Each row was made from one walk, in order. Every step used is in the known rows, and no mark comes twice. Write each row's walk.
Known rows
Y, Z, K, Q: [-114  243  164  -19  128   96   -9  187   58 -137 -229  105   11  133
  208  274  -21   -7 -103   53  147  193   80 -212 -132  162  -29   36
  -70  143   64  231 -544   56 -118  154   61    3   33   59  -62  -52
  236  271  172 -124 -390  271 -231    5  150]
H, J, Q, D, E: [-239  -12  132  105   50  280  -85 -115  124   10 -127  248  179   58
  -84 -123  158  177  116  125 -217  194  -91 -244   43 -193  104   28
 -139  204  -35   60  248   95 -214   97  -26  -35 -279  -42 -178  -12
   85  -23    5 -243  206 -126  101  -46  -13]
L, Z, K, Y, Q, E: [-132  357  -29 -135  136  -42  -39  256  105 -162 -107  -58  -31  212
   93   51  -58  -59 -134   47  -78  221    8  -92 -217  285 -258  -35
  -88  227 -187  114 -220  -11 -300  166  102    1   20 -117    4   59
  230  331   93  -82 -419  151 -215   53  369]
B, Z, Y, J, Q, E: [ -92   56  197  184  142  100 -121  271  -70  -67 -138  -23  -12    2
  -65   -1   39 -238   57 -184   28  234   -6  -47   56  -50  -67  -31
 -121   78  -79   10  -35   32 -203  113   25  -47  -63 -146  226 -281
  186 -279 -120  -41 -506  502  -32  -22    7]
E, L, B, Z, K, Y: [ -92  115  -17   23  132   32  -80  167  167 -122 -121 -141  -57   90
  -40  397 -110   40   62   -7  140   25   48  173  257   84  -25 -100
  -72  229   67   21 -180   17 -160  250  117  -92  181 -125   38   14
  165   72   20 -123 -114  331 -314 -159  -39]
K, L, R, B, Z, Y: [-134  106  247  -63  266   -3  -24  362   76  -79   20 -160  -96  -14
   94  184  -97 -335 -201  240   -8  153    5  118 -136  130 -195   88
 -144  213  -79  138  -22   61  -23  126  105    9  -66  -81  -87 -145
  166 -243  -78  -13 -318   75 -310   80   75]
R, E, Q, J, Y, Z: [-102  253   27  101  -41  174  -58  148   59   24 -229  -12  -52  109
  -23  -71   62  -50  309  -44  -77  236   13 -301   51   -2    7  -37
 -126   49   55    2 -248  143 -131  151  -42  258 -118 -439   62   29
  204  -91  -61  -94  -25  325 -151   80 -172]
L, B, Z, Y, J, Q, D, E, H: [ -85  -22  106  162   58   56 -116  171   27 -162 -157  -31 -159  176
  -97    9    5 -125   37 -190   -1   58 -159  -17   91   16   45 -121
 -147  253 -171  -19   10  -26 -308  134  147  -62  -33  262   41 -105
  129  -28   80  -97 -333  379   22 -128   50]
Q, D, E, J, Y, Z: [-164  243   -5   29  114  110 -127  128   66   16  -85  -79 -106   26
 -163 -113  323  119  -95  115  -95  310  -91 -447  -67  -74   31    4
 -130   25  -20   39 -183   34 -204  138  -46  -67 -145  112  309 -145
  174  290   28 -204   83  212  -14  -95   41]
H, D, E, J, Y: [-190   63  -47  -88  -42  130  -21  -32  -16 -137  -93   70  -62 -247
  -48    6  201  161  122  132  -14  375 -113 -102  145 -216 -106   18
 -178  -24   28  -60  218  -87  -87  144  165  -47  -49  325   43  170
  -50  375    4 -159  145 -375   56  -98  -54]
Z, K, Q, D: [-164  223   27 -146  286  114  -67  141  122 -189 -219  -96    2  254
   43  185  154  -11   -8  182  -31  111 -134    6 -338  207 -253  144
  -59  100   16  197 -468  -61 -310  192   31   29   18 -232  109   81
  190  263   40 -133 -281  394 -123   14  331]
D, E, H, L, Z, K: [ -59   18  -65   34  -82   51  -32  -36    9 -112  -66  188  -54  -14
  -79  127  -54  124 -132  259   23  221 -124  -77  289  -84  153   42
 -117  -40 -117  -30   25 -134 -153  241   41  110   59  200 -147  184
   64  408  174 -134  242 -264   11  -69  -39]
D, E, L, Z: [ -30  144  -97   -2 -102   23  -37   65   32  -77  -57   87  -98  121
  -68  121   26   48 -127  183  -30  214   10  -42  289 -147 -172  -42
 -136  226  -35  -14   17  -35  -63  287    4  155   10  216 -135   10
  122  275  127 -207  214 -101 -252 -107  -94]
J, Y, Z, B: [-146   84  214   37   57   48  -16  155  136  -34   28  198    2 -106
  257   31  196   24   66  -36  359  236  116 -259  -23  106    5  -50
 -102  140  -73  119 -483  -56  -58  121  251 -195  -61  358  -44 -170
  120  258  -52 -156 -517  146 -147  -15   31]
B, L, E, Q, J, Y, Z: [-179  307   65   62  157   71  -56  220   35   61 -353   42  -69  103
  -73  201   42    7   82 -387  -29  193    7   50 -296 -102   27 -127
  -63  117   28  -11   50   87 -221  149   27  108  -31  241   60  -37
  112   97  -40  -61 -165  218 -376  -17  117]
Q, D, E, H, Z, K: [-162  195  -55   13   38  142 -147   -8   95  -82 -146   37 -124  125
 -203  -72  192  217 -170  238 -169  190 -183 -195   12  -71  107   25
 -114  -33  -56   -2 -156 -105 -277  178  -78   24 -148   84  204   28
  149  330   17 -154  183   95   30  -85  134]
R, D, E, L: [ -57   76 -180  -18 -202  116  -52   29   94  -76  -24   27 -339  -23
  -63  142  253  128    0  307  102  119   55 -268  273 -131  -17 -127
 -130   89   64  -95  -75  -11 -215  221 -109  181  -17  -61  -75   21
  191   76   56 -202  328   96   15   68 -103]
L, D, E, H, Z, Y, J: [ -62   63   -6 -130 -213  102  -64   35   20   22  -87  214 -294   12
  -89  114  -25  169 -128  -57   76  158 -107 -199  208 -230  -49   36
 -167  129  -81   35  333  -42  -97  150   70  103  -75  484 -163  116
   85  378    9 -154   92 -408   58  -55  159]
Q, D, E, J, Y, Z, K, L, R, H: [-150  269   34  -82  179   78 -119  188   97   87  -64 -165 -167   86
 -176  -69  222   51 -228  138 -128  413 -105 -382 -258  -36   10   20
 -152   55   18   49 -262  150 -248  134  -34 -102 -128   91  360 -118
  248  177  108 -119   28  -20  100  -37  108]
Y, Z, K, L, H, J, Q, D: [-157  256  236 -115  212  141  -34  188  105   33 -243  218   -1  136
  149  148  -79  148  -71   78    0  199   67 -225 -231  123  256   32
  -86  124   69  189 -368  208 -138   88   11  -79  -31  138  -26  -84
  277  174  159 -102 -182   14  -88  -28  203]
E, Q, J, Y, Z, K, L, D: [-129  163  241  -64  202  135  -61  241   71  -23 -407   52  -63  167
   22  252   -3  -60  210   23 -100  177  -48  -59 -261  109 -123   28
 -114  -12   82   81  -66  157  -96  147    3  -28 -161  -48  201   44
  216  129   46 -118 -200  379 -346  -54   -8]
B, Z, K, Y, J, Q, D, E, L, H: [-109  202  119  -15  209   89 -148  336   36   -3 -236 -141  -51   17
 -196   83   39    2  -71  -39 -175  240  -29   -8 -101   67   71 -121
  -81   83   58   12   81   58 -289  139 -153 -168   53  -59  437  -80
  280 -299  -45  -33 -305  353   77 -155   35]
H, D, E, L, R: [-137  106  -31 -150 -206  144  -37  -36   39 -122 -160  113  -82 -122
  -63  126   68  178  -19  135  -53  312 -103   89  245 -237 -145  -65
 -147  108  164  -48  176 -177  -44  194  128   43  -34  290 -152  190
  -25  321   24 -113  315 -258  -90  -64 -158]
H, L, E, J, Y, Q: [-171  177  -48   73   -7  131    8   76   47    7  -14  166  117 -329
  -25  209 -276   99   64 -238   97   14   -2 -166  282  -80  -91  -14
  -48   28  144   80 -190   60 -181  152  203   78  125 -135 -282  164
   12  170   16 -115  220 -393 -165  -11 -165]
R, L, B, Z, Y, J: [ -86  148  -74  107  136   45  -36  153   76 -163  -18   41  -69  189
  325  115 -133 -117  -96 -258  207  171    6  124  144  160    1 -115
 -130   44   47   42 -551   10 -162  203  226   29   57   24 -136  -35
  151  -24  113 -204 -419 -107  -23  151   56]
H, Z, Y, J, E: [-148   39   32  120  -29  141  -87   30  -50 -128  110  319   20  -86
   30   49 -261  -75  -98 -199   37  186   99   -2  257 -200 -148  122
  -95    9 -135   61 -342  121    0  107  134  -55 -133  108 -142 -156
   59  -19  -81 -128 -334 -578 -127  -32  116]
K, Z, B, L, E, H, D: [-282  234  207  116   55   32   18   96  124 -123 -254  -31 -118 -117
   76  232  135  -48   -1   62   73   97 -110  144 -180  -14   82  -91
 -178  122 -291   41   38  -27 -249  145   37  -59   86   23 -119   99
  187  252   75  -73 -422  319 -377  -34  562]
Z, Y, Q, D, E, H, L, R, B: [ -50 -193  188   20 -192  130 -130   57   32 -132   -3   95 -179 -104
   51    0  -24 -153 -210    9   29  282 -109 -221   -7  -91 -174   96
 -168   43  -38  137 -424 -133  -32  150   70   38 -101  -22    2 -206
   58  -45 -111   -5 -201  334  -33   76  -47]
L, R, B, Z, K, Y: [-122  192  187  -55  110   27 -105  380  117 -110 -100 -241 -127   20
  -12  101  -47 -319 -316  -24  -65  308   17 -198  -43  201    9  -45
 -117  269   71  143   77 -146 -119  138   30  -49 -106 -195  154  -30
  183 -296 -117  -24 -450  315 -119  138 -102]
D, E, Q, J, Y: [ -46   50   53   98   -9  116  -77  152  -32 -112 -231  110  -74  143
 -151  -23  181  -88  104   86 -189  262 -138 -137   28 -156 -165  -21
 -152   26   -3  -25  153  -52 -102  208  -58   95 -223  164   94   22
   81  120   13 -172    1   77 -158  -91 -261]
Z, Y, J, Q, D, E, H, L, R, B: [ -48 -268  230   44 -121  137 -138   20  -10  -38   -5  213  -46   39
   62   38 -102 -211  -23 -151   81  270 -132 -134  198  -79   34  144
 -149  107  -19   69 -383  189    0  124  102  -44 -116   49   91 -212
   63 -175  -21  -51 -284  180    6   70  -43]
H, Z, K, Q, D: [-205  253   26   -5  170  146  -79   31   71 -214 -118  106   89  149
 -127   70 -201  109 -150  228 -167   32  -11   73  -65    1 -362   96
  -55   95  -23  126 -410   26 -221  180    9  -39  -81 -115  -83  105
  143  170    9 -161 -135 -257 -155  -74  268]
R, H, Z, K, Q, E: [-156  222  -42  186   64  168  -20   -4   84 -109  -44  111  -53   50
 -133  -25 -173   50 -156   65   18  230  -50   54  127  -64 -190   12
  -95   82  109   46 -546  202 -222  190   50  142 -108 -456  -67  131
  249  173   -1  -64 -238 -557  132  181   50]
Q, J, E, D: [-198  157   43    8  124  187  -53   95   13   23 -181  221 -117 -133
  111   81  224   41  225 -312  143  266  -34 -163  102  -32  190   -6
  -78 -247   23   52  195 -101 -299  122   30   11 -184 -106   70   69
  125   46  -94 -141 -180  366 -206  145   71]
H, E, Q, J, Y, Z, B, L, D: [-156  222  193   -7  -29  125  -71   94    1    0 -294  251   47  107
  -92   32  158   76   52 -429   13  116  -18   -3 -102 -171  107  -38
 -141   92  105   63  160  -85 -136  129  -15   29 -132  -35  195   66
   95  335  -92 -110   15 -179 -372 -146   60]
Q, J, Y, Z, B, L, R, D, E, H: [-108  130  242   12   57   78 -114  123  134  103 -192  152 -200   57
  133   20  268   21   74  -11  215  407  -19 -265 -154   -5  172 -127
 -147   11  -33   18   68   28 -281  158   25 -212 -222  124  163  -99
  164  115  -18  -70 -300  379  -16  110   68]
Q, J, E, L, H, Z: [-181  250   63   17  123  208 -107   92   60   86 -166  278  -90  -90
   80  139   11   40  181 -279   39  226   38   -5  273  -75  204  -15
  -58 -100  112   85   82   38 -133  177    3  -31 -152 -367   52   61
  164   64  -94 -125  -27  -54 -193   89    5]
Z, K, Y, J: [-107  140  -49 -109  212   44  -76  224  106 -150  -47   -5   15   89
  150  248   61  -42   16  -82   67  282  -30  -32 -126  210   42   76
  -69   32  -17  125 -226  105 -232  127   86 -116   37   -7  220  -32
  134  109  -43  -62 -602   -8  -57   14  184]
R, D, E, Q: [ -74   74 -132   28 -186  135  -47  101   36 -154 -132  -16 -345   15
 -116   78  256   10    0  285  -90  112  -20 -321  101  -92  -40 -107
 -139   38   19  -94  -18  -32 -225  167 -151  241 -104  -58  -37   52
  193   52   86 -199  243  170   13   63 -132]
H, Z, K, Y: [-183  190  -11   -7  146   77  -79   69   70 -214  -22  122   83   29
  -95   81 -238  107 -151  158 -106  124   60   58   66  -17 -191   34
  -62   14  -86   69 -249   30 -172  159   46 -137  -48  -36  -72   74
   99  131  -80 -121 -283 -425 -112  -79  176]
L, D, E, Q, J: [ -73  227   21 -171 -114  115  -53  160   23    8 -313  103 -277  150
 -183   76  120   99   -3  -60 -106  137 -139 -193   -5 -157 -143  -57
 -160  144   39   62  471 -119 -170  184  -36  199 -123  255 -137  156
  132  378   -2 -200  143   79 -113  -37   34]
Z, B, L, R: [-173  164  166  -69   72   10  -71  129  134  -97 -101  -38 -174   61
  118  141  189 -137 -212 -111    7  260  -61   74 -267   44  238   18
 -141  179  -83  169  -25 -181 -283  181   87   40   33  105 -134 -168
   21  240  -37 -112 -414  561 -295   78  326]
K, Y, Z, B, L, D, E: [-151  178  187    4  -23  -19  -66  251   91  -37  -31  -17  -70  -56
    4   71  159   27 -150  -50  154  206   -9 -145  -84    4  117 -127
 -126  154 -129  139  -93   52 -134   95  -17 -223   36  148  -97 -131
  144  180 -107  -81 -501  304 -212  -69  237]
R, H, D, E, Q, J, Y: [-146   80   -7  121 -121  190    5  -53   49  -59 -183  145 -179 -169
  -50  -74  137   90   21   12   35  465 -157   53  101 -181  -68 -118
 -179  -20  158  -94  -92   95 -134  164   86  133 -180  -58   14  148
  156  215  -16  -51  -91 -386  231  144 -232]
R, E, J, Y: [-149  169 -138   32   98  104  -39   84   79   44   81 -201  -79 -150
   14  -50  140  -18  257   40   28  324   62 -442  181  -40   -2  100
 -138   27  -55    4 -150  171 -142  145   98  182   29 -398  151   25
  112    9  -74 -147   51  -96   60   76  -36]
H, D, E, Q, J, Y, Z, K: [-146  138   79 -119  -94  162  -43   30  -27 -136 -330  222  -36    6
  -66    1  139  157  175   44  -37  354 -122  -40  -57 -149  -59  -63
 -172  -22  108  -51   38 -101 -117  158   77  -59 -111  368   71  179
   39  306   41 -111   -2  -91  -41 -118  -75]
Y, J, E, H, Z: [-190   55  -72  179  -53  231  -65   54    8   -9  108  305    5 -289
  212  313  -52  -42   64 -433   55  253   46  -98  426   25  329  100
  -52  -21   35   78  -38  206  -33   51  139   47 -100  184  146  -30
   94  -45   95 -119 -216 -600 -108   53   15]
D, E, H, L, B, Z, K: [ -51   -9  -45  106  -45   64  -56   21   -2 -132  -89  136  -67  -16
 -178  119  -37  107  -67  165   53  161 -147  -47  305 -107  225  -22
 -122  -32  -87  -52  105 -190 -220  233   44   52   85  228  -95  165
   54  268  129 -113  172 -170   75 -130 -112]

Which walk is each row?
[-139  -26  240  164   44   88  -10  180    7  -97 -134   67   -8   -4
    5  127  -10 -164  141   36   94  157  -76  -47   -1  -63 -325   18
 -124   45 -242   10 -251  180  -92   83   45 -109  -68  -38   15  -82
  243  -21   39  -59 -524  329 -297   43  293] -> K, Z, Y, J, Q, E, D
[-147  172  115  -62  287  -34    9  262   34  -92   45 -101  -61   39
  156  154 -121 -206  -56  273  -55  127   -4   66 -194  121 -399  158
 -152  159 -254  124 -196  248 -107  133  155   45    2 -127 -102 -125
  180  178   92  -66 -213  -45 -391   17  379] -> K, L, Z, Y, Q, E, J
[-150  369  -28 -163  235  -29  -29  183   62 -149 -191 -172  -81  296
   49   98   -1  -89 -213  209 -151  222  -59 -141 -313  217 -309  101
 -123  240 -213  129 -212   68 -307  210   31   55   36  -74   48   94
  260  392  272 -194 -178  174 -189  -40  463] -> L, Z, K, Q, D, E, J
[-212   55  148   55   11  100  -70   47   21  -91 -129  171 -142  -74
   89   16   64 -112   55 -201  201  307   34    4  -30  123  270   16
 -177  122  -61   79  -84    1  -69  192   16   77  -21  -70  205  -49
  125 -128 -153  -58 -469  407 -269  162  278] -> R, B, L, Z, Y, Q, J, E, H, D
[-220  124  122   82   56  157    4   57  156  111  -23  288   83  -66
  126   19  110  244  104 -212  341  241   86 -375 -164 -166  253   40
 -138  147 -107   43   36   48 -205   49  153 -190 -147  403 -227  -33
   83   88  -77 -186 -190 -369  -63  -93  146] -> H, J, Y, Z, B, L, E, D
[-124   55   52   47  -86  128 -114  239  153  -95    1 -103  -91 -244
  -34   63  107   76 -148  107 -231  178 -105  -80   15   26 -300 -116
  -64  120   80  128  -88   28  -68   84  -74  -86  -89 -119   98  -61
  134  -21 -176   -8 -128  115 -119  -23 -116] -> K, Y, Q, D, E, L, H
[-113   71   11 -148   32   89 -109  178  156 -118  -40  -66  -53  -28
  -22  227  -37   42  -42   99   -3  221  -62 -168  -91  181  -22   -9
  -57  -24   71  100 -301  -52 -303  131   39 -136   63 -298  159  141
  144   75  -16   31 -206   97   49   99  111] -> Z, K, Y, Q, E, H, L, R, D
[-159 -141  240   -7  -92  200 -151 -108   63    4 -160  102  -14   87
 -256 -128  -30   31  -97  137 -375  195 -124  -36  160 -208 -282 -102
 -117  218  106    7 -265  163 -140  179  -38  -13 -198  -27   45  -51
  148 -170   71 -131  211  254   61   20  -98] -> J, Q, D, E, L, R, H, Z, Y
[ -86   29   94  -24  -41  206 -115   35  131   40 -135  190 -116  -37
    8  255 -312  178  -47   23 -117   65   15  114  391 -109  -59   69
  -26  143  247   56 -354  258  110  175    9   25  -22 -159   23  -13
  163   89  -23 -109  244 -179 -200  -49 -126] -> E, L, H, Z, Y, J, Q, D
[-110   -8  177  196   28  135 -128  176  -15  -92 -136  -74 -134 -171
  -61   -8  123 -100 -179   45  -55  319  -30 -192 -110 -163  -36  -23
 -184   -1 -175   24  148 -162 -211  115  -67  -44 -101   -3  163 -255
  177 -245 -107  -34 -263  382   96 -120    2] -> B, Z, Y, Q, D, E, H, J
[  10  -86   22   80 -115   72  -96   84  -19  -77  -62  126  -82  168
 -152   96  -10  -50   58  -78    2  150  -51    6  334 -216 -117  -81
 -160  289   14  -35    0   65 -106  251   43   22   12  353  -10  -98
   78  -73   99 -161    8   23 -116 -180 -182] -> D, E, L, B, Z, Y, J, Q
[-130  294  187  -38  283   71  -54  225  113   77 -224  218  -26  141
  228   50  131    9  239 -144  250  242   14 -156 -197   84  -51  -71
 -116   53   -3   87  -93  133 -280  152  145 -164 -196   72  103  -48
  188  126  -69  -74 -451  120 -164   56  109] -> Q, J, Y, Z, K, L, E
[-105   46  125  -87 -230  163  -90   32  -12 -111 -216  126 -141 -118
  -71    5   61   36    6    8   -2  370  -88    8  129 -231 -154  -95
 -222  129  173  -17  188 -146  -78  202   33  -28  -94  171   60   60
   28  -61  -87  -41   20   67  -61  -50 -150] -> H, D, E, L, R, B, Z, Y, Q, J
[-139   99   97  120  -59  228  -91  154   59  -77 -152  157 -113 -225
  136  174   69  -68   99 -338 -123  232   47  -90   42   33 -153 -174
 -115  108  151  175  155  -84 -249  155   33   71 -122  -36   87  -97
  131 -220   -7  -54 -245  327 -212   68 -108] -> Y, Q, J, E, L, B, Z
[-221  173    3   58  -17  150  -99   38  113  -24 -189  100  -64    5
   37  162 -187   92    0 -304 -112  -94 -152 -172  222  -47   71  -30
  -97  185   11   10  -75  229 -304   88  111   35 -125   77   93  271
  115  -13   43  -61    7 -391  -97  -63  165] -> L, E, H, Z, K, Y, J, Q, D
[-194  -22  220  -49  -34  152 -120  -82   91  -45 -219  108   18  159
 -126 -113  150   64   41  152 -331   62 -136  -52   91  -16 -129 -110
 -129  288   21   60 -170   86 -249  205  -43   24 -108   37   41  -31
  144    7  128 -223  144  677 -148  -45  102] -> J, Q, D, E, L, Z, B
[-211   13  224  142  154  193  -69   50   22 -119 -119   67   39  -44
  112  181   37 -184  134   57   52   71 -136   94   61  -26 -349  150
  -79   11  -93  176 -203   74 -113  146   41  -63 -163 -483  -88  120
  133    2  -27 -102 -229  136 -223   60  214] -> K, Q, J, E, H, Z, Y
[-153  274  148   15  269  111  -92  298   39   -8 -249 -215  -74  -12
  -82  239   25 -189 -111  -98  -13  318   31   49 -167   74  -68  -70
  -93   62   76   87  -11  -45 -323  193  -64  -70   42 -392  278   10
  324 -306   33  -27 -356  367    3    5   88] -> B, Z, K, Q, J, E, L, R, H
[-168  -17  241  121    3  100    2  183    8 -122 -139   58 -131 -231
  110  166   69 -181   29    3   80  250   -4  -84 -160  -87 -370  -32
 -149  -81 -288   78 -126  -41 -104   95   13  -92  -64  -16  -53  -88
  244  -77    3  -35 -547  387 -299   54  305] -> K, Z, Y, Q, J, E, D
